Levels
[-302  -50  -39 -289  119   37   26 -297   49   32  148 -107 -128   62
  -55  -53  -10   10  -44  -44 -157  314   24  111  586  149 -122  -95
  -87 -188  -36 -242   62   39 -135   -2  162 -189 -212  -16  -97   -3
  122 -124  173 -432   54 -162 -188   11 -330] : 2
[ 226 -109   12 -206  156 -290 -134 -128 -179   69   35   60  193  176
  183  102  -12  122 -229   75   -3   68  164   13  -27   52  135  -70
  198  174 -151   -9  193  283  -88  -87  -71 -258   95  175  -12   18
  -38  173  -11   23   -7   52 -127  -86  -55] : 9
[ 386  -37  242 -180  246   34  193  104 -119 -241   40  -57  442  128
 -251    2  180  111  111 -214  207 -118   40 -269 -531  193   35   -1
  328  -62 -124 -233  106  163   20  100 -232  243  104  602  181  131
  -45   10  -78  116    6 -142  173 -222  245] : 15
[ -79  181 -278 -119  -51  -15 -123 -109  233  140   97   19  529  172
  273    5   29  119 -179  409    3  -23   84  276  -61  -41   40 -290
  200  -55 -101 -120  192  232  -45   77   93  -61    9 -340 -181 -122
  -32  -88 -120 -101   35   57  -96  -17 -164] : 27
[-132   18   38   19 -139  -19   19 -155  198 -143  133  -68   64   59
  270  -56    7   47 -349  344  -74  103  -26  265  -45  177   11 -130
   40  -99   58  -21  152   27  -19  110  -64   96 -173 -208 -243  -38
  207   51   29 -209   -7  -41 -110  -50 -239] : 15
[-355   65 -270  -28 -152 -448 -263  -89 -411  423  124  124   75  -26
  203  -80   40  105 -308 -271  -87  393 -319 -232  147  368  147  173
  -45  221  -94  -12  116  280  -30   26  -93 -180  173  -88   22 -106
  -93  194  -86  235  356 -244   55  513 -310] : 4
[ -60   64   68 -458  233   -2   98  -61   38  -19   69  -83  415  296
  -27  259   65  111    6   75  -68  -25  -15   59  116   21  -66  102
  289  147 -300  -86  170  145 -148  -85   77 -233   99  387   49    7
 -208  -72  -67 -329  -13  -98  -36  -13  -31] : 1
[-197   43 -273 -269  -32  -92   48 -187   50  127  124   65  277  190
  104    4    3   60 -323  156 -146  335    1   56  482  117 -175  -46
   90  -85 -240   13  200  170 -248   11   39 -224  -88   -3 -103  -34
   -1  -14    8 -334   33 -209  -87  206 -232] : 6
[-369  100 -187  108 -192 -424 -337   45 -205  340   78  131   35  -49
  180   -5   55   30 -297  -90  -70  220 -319 -155 -125  111   38  218
   47  342   44   91  -38  140   10 -120 -141 -147  253 -207  -63  -30
  -73  276  -46  246   69  -31  135  452 -281] : 0
[-406  176  420  -69  165 -304 -453  -44   18  101  -49  -27   30   69
  197  489  195   98  256 -119  -14 -230  -89  -71 -424 -351  145   86
  112  533   39 -223  -94   65  138 -386  401 -382  454 -118 -210  113
 -214   88   58  171 -182  246  236  131 -300] : 22
[  40 -123  550 -111   33 -180   20 -292   10 -314   31 -192 -208  155
  176   59   36  -37 -113   -7  -26  -69  151  240  103   15   98 -310
   71 -223  -81 -234  135  150  142  -72  168  -73 -364   54 -191   19
  345  -64  224 -354  -51  -11 -112 -109 -267] : 10
[ 114 -129 -316 -302  117 -241 -248 -285 -107  371   90   75  366  312
  383   36 -137  153 -437  267  -85   75  118   63  282   42  200 -240
  308  139 -246  -82  233  369 -173   28  109 -311   43 -146  -92  -48
 -103  -34  -93 -114  105  101 -237   43  -79] : 10
[-813  327  397  196 -212   60 -389   56  446   26  116 -156 -333 -315
  -60   91   77 -120   94  -71  -87 -163 -624 -223 -463  -60 -183  279
  -29  196  353 -255 -532 -467  143 -312   61  223  165 -507 -295  158
   91  -58  164  -29 -163   41  401  418 -344] : 18
[  29  220  110 -257  151   70   67  -32  112 -337   48 -198  484  253
  -50  274  126  106  238  101  102 -276  124  260  -49 -225   35 -184
  227  -23 -259  -39  228   78   67 -101  156 -131   57  140   27  -52
  -66 -141 -147 -195 -155   59  -87 -133  -20] : 29
[ -15  205  139 -156   28   44  144 -125  174 -374   24 -168  285  126
   14  255  120   25  127  187   39  -69  209  392   89 -124  -78 -169
   23 -117 -133  134  187   44  -21 -148   23 -213 -102  164  -88 -115
   27   11   17 -289  -74    4 -199  -83 -169] : 25
[-277  152  -44 -108  -23  -49 -165 -132  -18   88  113  -96  232   57
   35  116   16   79  -44  -94   20  -16 -280 -155   16   88   46   41
  103   64 -128  -46  -34   20  -32  -82    4  -57  111  -27  -13  -63
 -121  -80  -87  -42  163  -89   22  343  -91] : 17
[-100   55 -416  -62    9   92 -109  -70 -200  146  113  -75  166  -92
 -102 -129   50  -18   82 -202   86   71   -5  -27  114   84  148  -93
    5   22  151   49  -45  -75   -4   70  -87  -14  195 -162   94  -56
  -36   55  -98  324  104  103 -205   45  -83] : 27
[ -55  -19  246 -388  369  254  255  -29  152 -222   86   48  490  215
 -184  209  317  231  275  -88  114  112  123 -236 -371   41 -150   73
  156  -73 -141 -399  155   41 -165  130  198   67  269  485  -26  167
 -111  -23   16   -9 -141 -225  239 -360   18] : 17
[ 111   -2  -46 -176  122  -29 -169 -429 -156 -124  100 -307  -28   48
   48   14 -137   41  163  -59  110  -96  234  363  492   -4  295 -470
 -106 -285  -96  -54  121  150  104  -96   66 -276 -272 -113   52 -276
  127 -160   18 -190  250  127 -575  -80 -156] : 28
[-237   -8 -353 -324   86  224 -121 -215   61  283  206 -177 -152 -137
 -139 -161 -229  -76 -159   11 -190  161 -217  -30  560  307  -45  123
   23   52  135  -29 -224 -266 -238  -57 -180  -70  -39 -133   43   14
  -37 -108   44 -258  169   -1 -336  109 -109] : 6
[ 175   39   32   -3  274  330   75   42  104 -116  135 -197  -97 -354
 -525 -393   70  -15  353 -238  100   82   48 -119 -309  422  -51 -101
  -77 -278  464 -539 -197  -80   52  155 -335  423 -129  168  108  158
  122 -133  136   18  147  -96  -16 -433   22] : 23
[ -59  217   49 -366   94  199  411  277   54 -140  100  -55  595  138
 -373   32  237   19   29 -185  -23   12 -293 -299 -231  308 -267  350
  394   59 -225 -120   80  -49 -140  113 -209  271  167  627  190  191
 -186  -90 -160 -147  -14 -385  355  105  140] : 6
[-309   -3  337  162  -59 -246 -508 -197 -232  120   58 -264 -536 -247
   81   26  -78 -107   58 -392   20 -207 -342 -140 -151   75  340   13
  -67  237  300 -122 -358 -155  280 -264  -25  -40   67 -286  -57   -6
  101   44  128  226  172  225  -79  313 -241] : 17
[-245   27  -25 -332  170  189   38 -252  127 -126  200 -110  134   78
  106  154   -5  217  -33  194  -73  185  -38  138  176  234   40   95
  -82   25  -63  -67  179  -91 -185   58   57 -115   77   61  -78  -71
  -48    5  -47 -212   99 -130 -244 -179 -168] : 13
[ -34    4 -280 -511  288  177 -245 -453   38  359  117 -209  345  194
  184  153 -188  115   63  161  -14 -156  113  198  450   20  273 -301
  170   15 -153 -191   10  133 -159  -48  227 -361   26 -127   -4 -211
 -254 -301  -71 -231  353  186 -509  -46  -40] : 24
[  77   52  -51 -146  351  -87  171  104 -164 -184   58   66  525  239
 -196   90  329  283  168 -186   45  218  158 -192 -200   69  -37  -33
  164  101 -128 -354  422  352  -42  189  157  -25  252  440   55  245
 -169  -19 -139   31 -155 -210  277 -242  -27] : 17
[ 303  -78  507  -19  271  110  231   78   26 -446  -32 -197  -50  -32
 -357  -37  246  -91  301 -245  118 -153  248   -1 -446   22  -44 -152
  161 -120  254 -334  -37  -12  152    8  -87  229  -89  452    2  279
  186    1  200  -33 -236   63  119 -456   17] : 20
[   2  -90 -136 -305   71 -249 -136 -286 -212  272  108   26  309  273
  388   43  -53  175 -359  101  -71  124    9   49  213  235  261 -145
  197   92 -265 -129  294  373  -91  107  107 -229   12   -6  -57 -114
  -77  -15  -96  -72  282  -77 -187   92 -147] : 9
[  40   39 -430 -296  221  -42 -221 -310 -197  116  145 -179  208  135
 -158   79 -222  114  -20 -119   -4   58  -41 -105  729    8   69 -138
   87   -9 -284   82   61  100 -190 -193  -45 -371  -12   79  191  -83
 -187 -206 -134 -286  154    4 -375  263   56] : 13
[-160   50  125   37 -242  339  139 -168  337 -212   99 -141 -161 -298
 -223 -152    7 -252  -12    5  118   95  -77   15  -41  149 -295  -19
 -141 -479  245  173 -421 -419 -120 -118 -413  241 -260  -19 -106 -118
  312  111  287  -91   70  -82 -164  123 -116] : 21
[ -80   70 -236 -153   84  191 -132 -227  271   84  107  -81   79  -95
  -37    0  -90   -8    8  247  -13   88  129  177  200   -3 -101 -140
  -42 -101  147    7 -141 -103 -199 -135 -111 -159  -35 -174 -113  -77
   -7   -7  106 -173   32  121 -316  -91 -136] : 23
[ 405 -166   95 -203  352 -149  -31  -46 -299   80  -18  -34  382  237
   19   33  137  124   44 -182  120 -143  227 -127 -351   80  296 -220
  378  162  -37 -340  189  390   64  132   49  -29  170  372   85  139
 -139  -20  -66  199   62  117   15 -285  121] : 19
[-443   18 -111  -72 -137 -118 -221 -145  106  332  174  181  -74 -153
  173 -141   12   68 -301   59 -103  437 -232 -182  -36  312 -117  168
 -128   -9  100 -176 -110   -4 -174    4  -96   -2   78 -288 -196  -40
   97  191  135   80  155 -220   81  208 -354] : 6
[-143 -217  344 -184   66 -173  -97 -320 -156   74   74   -4 -192   28
  136  -19   75   33  -19 -225   64  211   51  -46  -14  187  110  -95
  -93 -196  -17 -290  -28  171   28  -10   75 -112 -111   94  -92 -122
  202  125  254   28  213 -125  -99  -27 -287] : 0
[ 122   37  162 -256  257  250   42   -3   53 -146   72 -272  186   44
 -383   50    6  -48  219 -225   92 -300 -129 -227 -119   25  -27   12
  327   -5  -14 -193 -200 -171  -11 -103 -116  151   56  341  161  165
  -84 -225  -19 -143  -60   48   19  -45  213] : 16
[ 389   23  -32  -13  216   70  158  195 -118 -189   65  -68  320  -56
 -456 -187  131   47  117 -255  167    2    4 -304 -414  255  -61   15
  233  -66   86 -189   11   91   -3  102 -418  315   70  498  229  201
  -37   12  -73  127  -20 -121  153 -184  245] : 17
[-195  126  179  -14 -142   50   36 -126  224 -197  112 -140   87   -7
  124   50   29   10 -160  197   -8    0 -152  160 -134  172  -41  -10
   22 -111   14   25    8  -76   -6  -16 -135  104 -135  -37 -159  -89
  123   20   36 -209   81  -99  -60   94 -173] : 17
[  33   -9  -69 -136  101 -267 -118  -17  -26  106   49   74   80   76
   40   26    8   47 -212  120 -109  186   88   53   62   35  -82   25
  137  183  -30  -41  106  208 -115 -134 -105 -238   45   81  -60   87
  -17  160   58 -134 -126    8  -28  -23 -173] : 3
[ 113  -76  247   61  174 -174 -208 -372 -181 -287    8 -327 -436  -50
 -112  -68  -11  -82  318 -290   82  -73  394  341  442 -192  215 -623
 -194 -334  151 -287   46  167  284 -182  232 -258 -396 -177  -66  -31
  353 -163  254 -211  -44  224 -380 -197 -323] : 27
[  88  258  345 -361  370  -47  -31 -139  -33 -419   44 -381  395  310
  -27  418   77  234  457  -13   79 -416  141  369   56 -165  262 -256
  176   69 -357 -261  377  266  211 -166  319 -294  -11  289  103  -96
 -167 -316 -191 -379   23   50 -193 -221  -44] : 29
[ 200 -131 -132   20   81  -14   16  -21 -213   63  104  -28  129  -48
  -43 -273   65   48 -146 -137   80  118    9 -136 -268  370  180  -96
  126  -25  200 -193   62  132   26  261 -256  253   32  107   55   80
   65   82  -36  251  158  -28  -39 -166   23] : 17
[ -98 -107   54 -143   47  286  127 -176   20  -37   74  -61   -2 -127
 -238  -91  138 -120  154 -287  146  138   52 -201  -46  122 -103  -38
  -41 -286  179  -76 -263 -230 -116   30 -117  123   24  166   -7    7
  126   78  206  166   75  -54  -78  -43  -61] : 21
[ -36  -65  146 -357  147   75  -81 -237   81   82   86 -203   15  102
  -63   59 -119  -65  -10   -5  -16 -133  -67   37  208   42   -3  -56
  207  -74  -98 -137 -174  -23  -74 -169  -36 -122 -131  130   25  -63
    3 -144  117 -334  100   47 -224   44  -30] : 0
[-616  162    9   44 -193  258  195 -183  216 -235  188  -28 -118 -259
  -21 -106  255   29  118  -39   -4  500  -51  164   55  317 -187   38
 -485 -373  271  -82   23 -236  -61  174    8  140  -83 -193 -237 -137
  265  156  179   19  145 -331  -51  -25 -506] : 24
[ -84  -39 -412 -178   95 -180 -250 -115 -168  316  129  119   49  -44
   57  -14  -89  103 -251   33 -104  338  -22 -114  251  167   21  155
   -5  277   24  116   26   56 -248 -106 -185 -298  245  -48   22   13
 -128  242  -31  117   48   14 -190   91 -143] : 7
[ -16  -86  -56   56  -53 -288 -159 -226 -187  144   -5   93  149  104
  135  -29  119    1 -137 -173  105  174  150 -115   41  -75   51 -314
   58 -158  -56  -86   47  306    1  -25   84 -169  -28  -75 -128  -36
  100   89  117  147   56    4    8  215 -203] : 20
[-162   55 -159 -228    3  353 -136 -362  261   85  188 -195    3 -171
  -15 -117 -158  -21   89  148   84    9   -1  188  212  164   38 -205
 -135 -355  118  -96 -231 -213 -107  -35 -122   21 -159 -298  -53 -264
  116 -117   98 -115  291   39 -451  -69 -129] : 27
[ -14  113  247  -38  -37   69   17 -147  164 -316   10 -113  -24 -140
 -154  167   75  -95  205  -24  160  -11  147  129  -78 -113 -162  -58
 -130 -226   45  210 -180 -166  -48 -317 -224 -140  -70  165  -47 -134
  139  192  202  -38  -43   27 -188    8 -128] : 24
[ 251  260  -71 -271  217   56  226  191 -207 -185  -11 -248  687  216
 -306  240  156   26  218 -211   78 -323  -60  -44 -114   49   70   80
  445  270 -225  130  171  116   10  -51 -178  -49  225  662  302   75
 -388 -125 -298  -57   60  -11   17   88  258] : 22
[-175  118   15  -52   51  286   53  -50  248 -216  129 -119   12 -167
 -208 -103  129  -13  239   11   71   71   77  130 -120   45 -114 -105
 -113 -229  247 -194  -86 -211   10   30  -34  159  -16 -138  -87   20
  178   -8  101   -1 -103   -3  -70 -260 -189] : 27
[ -75  186  -35 -257  192  200   -5 -134   85 -261   90 -356  106   52
 -385  244  -96  -49  229 -120   -5 -194 -118   -4  467 -139 -134   26
  124   19 -145  166 -129 -244 -113 -335  -81 -215  -20  266  148   35
 -147 -225  -44 -441  -97   57 -230  192   78] : 17
[ 133  133 -377  102  -23   32  202  224 -182 -205  125    3  323 -100
 -503 -238  132   10  -40 -301  112  258 -146 -356  -39  254 -227  130
   91 -116    9  142   52  -27 -100   88 -496  263   79  350  244  155
    1  100 -149  128  -69 -262  158  171  142] : 14
[  61  -56   46 -105  204   31  -21  -58 -210  -30  128 -180 -173 -141
 -400 -265    3  -30  126 -465   15  100 -117 -302  125  322   23  -37
   37 -138  130 -383 -104   -6   50   34 -156  179 -106  202  166  179
  111 -149   81  -49  106 -145   19  -25  -15] : 9
[  76   44  -91  -28  167  -62 -115  -82   24    1   92   22  187  -38
 -140  -48   42  144   37  -21   79  181   66 -137 -117  116  -62  -90
   -1  -82   29 -206   37  181  -92  -38 -154  -31   32  110   -1   38
  -31   28   30  -18   45  -91    1  -65  -44] : 18
[-512 -125  120   89 -131   24 -345 -146  320  293  146  212 -537 -424
 -109 -269   20 -120  -80  -84   10  450 -171 -341 -245   91 -346  163
 -284 -222  434 -293 -584 -308 -151 -193 -175  122   34 -439 -274   57
  352  300  471  196 -108  -65  156   81 -394] : 1
[ 306  -52 -242 -218  118 -295 -386 -397  -87  279   48   -8  450  300
  489   68 -161  202 -204  362  111 -133  359  366  135 -119  394 -592
  209  -71 -275 -128  292  558   15  -29  145 -391  -87 -299  -90 -299
  -43  -76 -102  -39  240  248 -457 -107  -92] : 28
